Below is a small trained network, with its code and all its weights. Each question gives an input and a class and asks what happens when units are switched off, that is, made to give their printed mean instead of their output.

import numpy as np


def w(rows, s, z=0):
    codes = np.array(rows[::2]) - 128.0
    scale = np.full(codes.shape[1], s)
    scale[-1] = z or s
    return codes * scale


def f(y):
    return np.maximum(y, 0)


def log_softmax(a):
    a = a - a.max(-1, keepdims=True)
    return a - np.log(np.exp(a).sum(-1, keepdims=True))


def net(x, mask):
    res = np.array(x, float).reshape(1, 8) / 4 @ E
    y = f(res @ A[0][:, :-1].T + A[0][:, -1])
    res = res + np.where(mask, y, B[0][:, -1]) @ B[0][:, :-1]
    return log_softmax(res[-1] @ U[:, :-1].T + U[:, -1])


A, B = {}, {}
E = w([
[236,134,125,89],'x0',
[123,240,132,173],'x1',
[165,116,157,221],'x2',
[37,127,182,146],'x3',
[88,86,163,100],'x4',
[128,172,255,137],'x5',
[122,185,43,210],'x6',
[109,212,104,52],'x7',
],0.0076)
A[0] = w([
[141,77,193,153,222],'n1',
[226,184,78,171,252],'n2',
[63,206,160,180,119],'n3',
[165,122,231,76,160],'n4',
[170,191,18,159,114],'n5',
[105,124,118,20,74],'n6',
[114,132,70,2,153],'n7',
[106,80,130,50,125],'n8',
[101,29,101,179,115],'n9',
[88,39,116,212,104],'n10',
[28,212,149,175,123],'n11',
],0.0085,0.004)
B[0] = w([
[211,67,175,165,199],'n1',
[234,178,117,131,254],'n2',
[91,229,186,179,198],'n3',
[172,94,184,88,217],'n4',
[247,251,51,136,221],'n5',
[73,59,118,7,186],'n6',
[128,146,112,18,222],'n7',
[111,35,115,59,185],'n8',
[109,24,77,230,180],'n9',
[109,66,91,255,182],'n10',
[36,245,188,187,212],'n11',
],0.0064,0.0083)
U = w([
[9,198,197,156,118],'0',
[164,176,54,128,87],'1',
[161,134,140,133,254],'2',
[64,86,102,9,112],'3',
[110,163,118,97,103],'4',
[75,53,75,185,94],'5',
[155,89,218,108,112],'6',
],0.011,0.008)

Each question gives the input, the list of numbers given to net, and the class t.
The units are the neurons (one row each of A and B). Each row of codes is followed by its name. A weight is (code - 128) times the scale printed after its matrix; where a second scale follows, it is the last column's (A, B and U).
mask holds one flag per neuron, in row order. A switched-off neuron (its flag False) gives its mean, the last column of its row in B, instead of its output. The means were averaged over made-up inputs and are rounded, as every weight is.
A unit's drop is (log p(t) with every unit on - log p(t) with that unit switched off) / (log p(t) with every unit on - log p(t) with every unit switched off).
The circuit of an input: a set's keep is (log p(t) with only the set's units on - log p(t) with every unit switched off) / (log p(t) with every unit on - log p(t) with every unit switched off). Starting from all 11 units, units are removed one at a time, each time the one whose removal leaves the highest keep (on an exact tie, the one counted first), for as long as the keep stays at least 0.8.
circuit, biggest first: the units of the circuit, biggest drop first
unit that matters most: the unit with the biggest drop
top k neurons: the k neurons with the biggest drops, biggest first
drop when u is switched off: that unit's drop, to one decimal
input [-7,4,8,-5,8,-8,-5,8], class 3: unit that matters most	n2
input [6,7,-1,0,-2,7,-4,7], class 0: circuit, biggest first	[n3 n5]
input [3,-2,-8,-4,-2,-2,2,-3], class 3: circuit, biggest first	[n7 n6]
input [-2,-8,2,-3,7,-3,-6,-2], class 5: top 2 neurons	[n9 n10]
input [4,3,1,-3,6,-1,0,7], class 3: circuit, biggest first	[n7 n6 n3]
input [-2,1,-7,4,-2,-7,-4,-6], class 5: top 3 neurons	[n9 n10 n4]
input [-5,-2,1,3,2,-2,8,0], class 0: top 2 neurons	[n11 n3]
input [1,4,5,3,-5,-4,-4,-4], class 5: top 2 neurons	[n5 n10]
input [-7,-1,0,-8,8,3,1,-5], class 5: drop when n10 is switched off	0.1
input [-1,5,8,-4,1,2,-4,8], class 0: drop when n3 is switched off	0.3
input [-4,-5,-1,-8,1,2,0,7], class 3: drop when n4 is switched off	0.0
input [1,0,-6,2,-7,8,5,-8], class 0: drop when n5 is switched off	0.2
